Here is a tiny trained network, its code and every weight. The questions are about switching its units off for an input and a class, where a switched-off unit gives its printed mean instead of its output.

import numpy as np


def w(rows, s, z=0):
    codes = np.array(rows[::2]) - 128.0
    scale = np.full(codes.shape[1], s)
    scale[-1] = z or s
    return codes * scale


def f(y):
    return np.maximum(y, 0)


def log_softmax(a):
    a = a - a.max(-1, keepdims=True)
    return a - np.log(np.exp(a).sum(-1, keepdims=True))


def net(x, mask):
    res = np.array(x, float).reshape(1, 2) / 4 @ E
    y = f(res @ A[0][:, :-1].T + A[0][:, -1])
    res = res + np.where(mask, y, B[0][:, -1]) @ B[0][:, :-1]
    return log_softmax(res[-1] @ U[:, :-1].T + U[:, -1])


A, B = {}, {}
E = w([
[196,166,194,183,126,87,7,115,153,80],'x0',
[83,124,56,219,53,147,127,67,226,197],'x1',
],0.012)
A[0] = w([
[117,174,184,162,130,20,100,158,142,95,77],'neuron 1',
[167,183,136,193,110,54,44,125,128,118,103],'neuron 2',
[189,124,151,198,162,154,80,114,140,167,110],'neuron 3',
[186,147,155,156,132,102,76,132,203,130,93],'neuron 4',
[164,48,126,170,77,108,147,141,148,119,248],'neuron 5',
[61,87,78,70,144,167,198,68,92,162,52],'neuron 6',
[111,132,75,230,77,164,89,28,180,158,124],'neuron 7',
[148,86,188,106,188,140,126,213,106,37,163],'neuron 8',
[140,102,150,154,45,133,123,135,212,151,97],'neuron 9',
[67,33,86,109,111,156,254,224,164,162,150],'neuron 10',
[203,165,160,32,211,56,180,206,46,8,92],'neuron 11',
[110,138,149,210,103,91,72,80,91,80,71],'neuron 12',
[100,118,63,113,180,94,209,194,97,179,63],'neuron 13',
[108,187,88,152,34,137,162,96,165,166,80],'neuron 14',
[107,98,144,169,30,128,156,61,222,155,134],'neuron 15',
[97,188,39,176,65,114,98,90,208,141,96],'neuron 16',
[181,161,142,162,186,136,94,165,162,95,98],'neuron 17',
[130,124,94,152,102,97,117,60,162,124,80],'neuron 18',
[140,135,176,164,143,109,58,150,206,104,113],'neuron 19',
[236,171,116,179,46,87,70,87,113,110,96],'neuron 20',
[34,142,90,89,88,147,193,129,105,158,121],'neuron 21',
[222,208,136,159,111,131,74,103,195,78,168],'neuron 22',
],0.0092,0.016)
B[0] = w([
[104,134,131,143,145,139,140,39,67,61,159],'neuron 1',
[92,155,124,168,104,117,131,76,76,136,186],'neuron 2',
[95,135,116,109,87,128,129,106,90,134,160],'neuron 3',
[86,117,119,149,118,146,140,105,116,108,166],'neuron 4',
[134,188,179,160,8,60,142,231,240,183,235],'neuron 5',
[96,143,117,168,132,141,146,29,66,88,185],'neuron 6',
[168,100,108,69,179,146,67,164,155,124,227],'neuron 7',
[131,112,113,76,104,143,62,161,184,156,221],'neuron 8',
[139,110,135,85,141,164,122,146,104,69,166],'neuron 9',
[87,129,149,171,92,106,122,150,111,122,250],'neuron 10',
[163,78,123,58,134,169,58,123,140,87,246],'neuron 11',
[111,129,98,159,168,147,129,20,76,46,153],'neuron 12',
[97,119,84,160,123,147,138,37,31,51,172],'neuron 13',
[147,93,94,89,233,194,99,46,104,47,180],'neuron 14',
[156,100,144,73,110,163,82,122,166,110,216],'neuron 15',
[178,90,111,96,172,161,76,127,127,72,202],'neuron 16',
[90,114,110,142,130,178,129,103,82,116,159],'neuron 17',
[133,84,120,120,149,154,108,102,112,91,151],'neuron 18',
[97,144,115,158,80,134,115,123,81,118,177],'neuron 19',
[74,141,114,133,109,134,155,98,112,100,178],'neuron 20',
[81,130,102,147,79,114,142,123,96,118,205],'neuron 21',
[77,159,130,138,85,117,184,148,138,151,214],'neuron 22',
],0.013,0.018)
U = w([
[201,81,111,51,162,210,76,130,119,92,74],'0',
[44,113,111,178,119,158,135,89,59,100,84],'1',
[141,135,142,131,73,80,116,255,211,174,254],'2',
[148,137,144,146,171,127,138,139,121,165,94],'3',
[195,112,150,143,178,42,150,120,116,119,103],'4',
],0.014,0.0088)

Each question gives the input, the list of numbers given to net, and the class t.
The units are the neurons (one row each of A and B). Each row of codes is followed by its name. A weight is (code - 128) times the scale printed after its matrix; where a second scale follows, it is the last column's (A, B and U).
mask holds one flag per neuron, in row order. A switched-off neuron (its flag False) gives its mean, the last column of its row in B, instead of its output. The means were averaged over made-up inputs and are rounded, as every weight is.
A unit's drop is (log p(t) with every unit on - log p(t) with that unit switched off) / (log p(t) with every unit on - log p(t) with every unit switched off).
most important unit: the unit with the biggest drop
top k neurons: the k neurons with the biggest drops, biggest first
drop when u is switched off: that unit's drop, to one decimal
input [4,2], class 1: top 4 neurons : (neuron 8; neuron 2; neuron 12; neuron 20)
input [7,7], class 0: top 4 neurons : (neuron 7; neuron 16; neuron 15; neuron 10)
input [0,3], class 2: most important unit : neuron 11
input [-7,-6], class 1: top 2 neurons : (neuron 13; neuron 7)
input [-5,-4], class 1: top 2 neurons : (neuron 7; neuron 15)
input [-5,5], class 0: top 4 neurons : (neuron 7; neuron 15; neuron 16; neuron 14)
input [7,8], class 0: top 3 neurons : (neuron 7; neuron 16; neuron 15)
input [-2,4], class 0: top 2 neurons : (neuron 14; neuron 22)
input [-2,-3], class 2: top 2 neurons : (neuron 14; neuron 16)
input [-2,3], class 2: drop when neuron 11 is switched off : 0.3
input [7,-5], class 1: drop when neuron 17 is switched off : 0.0
input [6,-5], class 1: drop when neuron 1 is switched off : 0.1
